Below is a small trained network, with its code and all its weights. Each question gives an input and a target symbol and asks what happens when units are switched off, that is, made to give their printed mean instead of their output.

import numpy as np


def w(rows, s, z=0):
    codes = np.array(rows[::2]) - 128.0
    scale = np.full(codes.shape[1], s)
    scale[-1] = z or s
    return codes * scale


def f(y):
    return y / 2 * (1 + np.tanh(0.7978845608 * (y + 0.044715 * y**3)))


def softmax(a):
    e = np.exp(a - a.max(-1, keepdims=True))
    return e / e.sum(-1, keepdims=True)


def log_softmax(a):
    a = a - a.max(-1, keepdims=True)
    return a - np.log(np.exp(a).sum(-1, keepdims=True))


def net(x, mask):
    ids = ['αζηλσφ'.index(c) for c in x.split()]
    T = len(ids)
    res = E[ids] + P[:T]
    r = res
    for j in range(3):
        rows = slice(2 * j, 2 * j + 2)
        q, k, v = (r @ M[0][rows].T for M in (Q, K, V))
        z = softmax(np.where(np.tri(T) > 0, q @ k.T / 2**0.5, -1e9)) @ v
        o = O[0][rows]
        res = res + np.where(mask[j], z, o[:, -1]) @ o[:, :-1]
    y = f(res @ A[0][:, :-1].T + A[0][:, -1])
    res = res + np.where(mask[3:11], y, B[0][:, -1]) @ B[0][:, :-1]
    return log_softmax(res[-1] @ U[:, :-1].T + U[:, -1])


Q, K, V, O, A, B = {}, {}, {}, {}, {}, {}
E = w([
[163,112,83,146,81,14],'α',
[158,110,72,156,151,141],'ζ',
[130,110,159,29,59,120],'η',
[222,7,81,170,26,181],'λ',
[107,138,210,64,164,164],'σ',
[212,128,170,134,217,145],'φ',
],0.013)
P = w([
[83,127,149,93,140,84],'0',
[126,106,56,68,157,125],'1',
[136,64,231,189,133,91],'2',
[35,142,119,158,74,196],'3',
[109,81,51,51,172,141],'4',
[183,88,247,195,122,99],'5',
[86,183,112,146,64,211],'6',
[101,54,45,37,184,152],'7',
[249,132,244,175,130,115],'8',
[140,244,131,133,68,199],'9',
[122,6,35,22,184,171],'10',
[246,123,238,172,154,115],'11',
],0.012)
Q[0] = w([
[96,129,20,62,137,134],'h0',
[50,178,30,134,73,191],'h0',
[135,95,143,101,158,127],'h1',
[74,146,3,127,106,166],'h1',
[93,178,106,167,83,181],'h2',
[143,141,160,150,124,203],'h2',
],0.015)
K[0] = w([
[224,232,205,158,85,193],'h0',
[111,238,153,219,49,97],'h0',
[135,101,162,66,212,136],'h1',
[202,255,204,196,65,155],'h1',
[85,137,59,187,8,44],'h2',
[138,148,65,180,165,68],'h2',
],0.011)
V[0] = w([
[112,172,123,187,247,119],'h0',
[159,115,25,205,143,141],'h0',
[152,110,90,98,131,113],'h1',
[153,134,126,154,86,34],'h1',
[120,149,118,160,138,60],'h2',
[108,137,123,97,110,105],'h2',
],0.015)
O[0] = w([
[148,132,42,150,203,171,2],'h0',
[183,164,75,177,93,27,145],'h0',
[173,99,116,148,141,145,200],'h1',
[250,137,164,68,145,121,125],'h1',
[136,213,125,159,47,105,102],'h2',
[115,171,166,114,121,186,125],'h2',
],0.012,0.0078)
A[0] = w([
[193,108,152,159,246,109,119],'n0',
[189,85,156,183,101,130,161],'n1',
[153,12,36,126,106,141,189],'n2',
[110,111,214,156,70,114,83],'n3',
[186,180,163,116,139,82,184],'n4',
[121,112,39,156,132,121,253],'n5',
[146,173,214,255,48,130,181],'n6',
[86,229,166,103,86,54,158],'n7',
],0.0089,0.003)
B[0] = w([
[166,103,147,136,29,70,175],'n0',
[36,223,174,170,126,80,211],'n1',
[133,197,168,198,104,62,205],'n2',
[229,172,93,103,128,134,219],'n3',
[90,97,21,200,95,132,201],'n4',
[134,180,125,122,248,76,166],'n5',
[135,30,2,45,208,177,251],'n6',
[35,201,155,194,83,252,194],'n7',
],0.0075,0.017)
U = w([
[210,139,124,93,95,119,3],'α',
[122,169,115,112,200,124,147],'ζ',
[195,74,132,79,166,169,173],'η',
[128,143,81,114,104,183,104],'λ',
[32,73,173,165,107,156,129],'σ',
[106,215,254,166,64,122,163],'φ',
],0.0086,0.0042)

Each question gives the input, a string of symbols that net reads in full, and the target symbol t.
The units are the heads (2 rows each of Q, K, V and O) and the neurons (one row each of A and B). Each row of codes is followed by its name. A weight is (code - 128) times the scale printed after its matrix; where a second scale follows, it is the last column's (O, A, B and U).
mask holds one flag per unit, heads first, then neurons. A switched-off unit (its flag False) gives its mean, the last column of its rows in O or B, instead of its output. The means were averaged over made-up inputs and are rounded, as every weight is.
A unit's drop is (log p(t) with every unit on - log p(t) with that unit switched off) / (log p(t) with every unit on - log p(t) with every unit switched off).
The circuit of an input: a set's keep is (log p(t) with only the set's units on - log p(t) with every unit switched off) / (log p(t) with every unit on - log p(t) with every unit switched off). Starting from all 11 units, units are removed one at a time, each time the one whose removal leaves the highest keep (on an exact tie, the one counted first), for as long as the keep stays at least 0.8.
units of the circuit, in order: the units of the circuit, biggest drop first
most important unit: the unit with the biggest drop
top k neurons: the k neurons with the biggest drops, biggest first
which heads matter: for each layer, one digit per head in row order, 1 if its drop is at least 0.15 and else 0, layers parted by /
input η λ ζ α σ η σ α σ, target α: which heads matter : 110
input φ ζ σ, target ζ: which heads matter : 110
input λ ζ η α φ α φ α ζ η σ, target σ: top neuron : n3
input λ ζ ζ α α ζ φ α η η η λ, target η: units of the circuit, in order : n6, h0
input η η λ ζ η λ α ζ σ α φ ζ, target φ: which heads matter : 101
input λ η φ, target η: units of the circuit, in order : h0, n3, n6
input α α ζ λ φ ζ, target φ: which heads matter : 100
input ζ λ λ, target λ: units of the circuit, in order : n6, h0, n7, n4
input ζ σ σ η α, target σ: units of the circuit, in order : h0, n3
input α ζ η λ η λ φ α α α λ φ, target λ: units of the circuit, in order : n6, h0, n7
input ζ σ σ λ, target α: which heads matter : 101
input α φ ζ α σ λ λ λ α σ α α, target α: which heads matter : 111
input λ λ φ α λ α η η λ ζ α η, target α: top 2 neurons : n3, n6
input η η α, target η: which heads matter : 100
input η σ λ λ α φ, target α: which heads matter : 010
input η α α σ ζ φ, target ζ: units of the circuit, in order : h0, h1, n5
input η σ ζ σ α α φ φ φ η η, target ζ: which heads matter : 100
input φ φ λ, target φ: most important unit : n2
input σ η σ ζ α σ α σ, target σ: units of the circuit, in order : h1, h0
input λ φ α ζ σ η α α φ α, target λ: top neuron : n6
input φ ζ α α σ α η α α η, target λ: units of the circuit, in order : h2, n6, n7, n1
input λ ζ λ λ α ζ α α σ, target α: units of the circuit, in order : h1, h0
input α α σ λ α σ α φ λ λ α ζ, target α: top 2 neurons : n7, n0
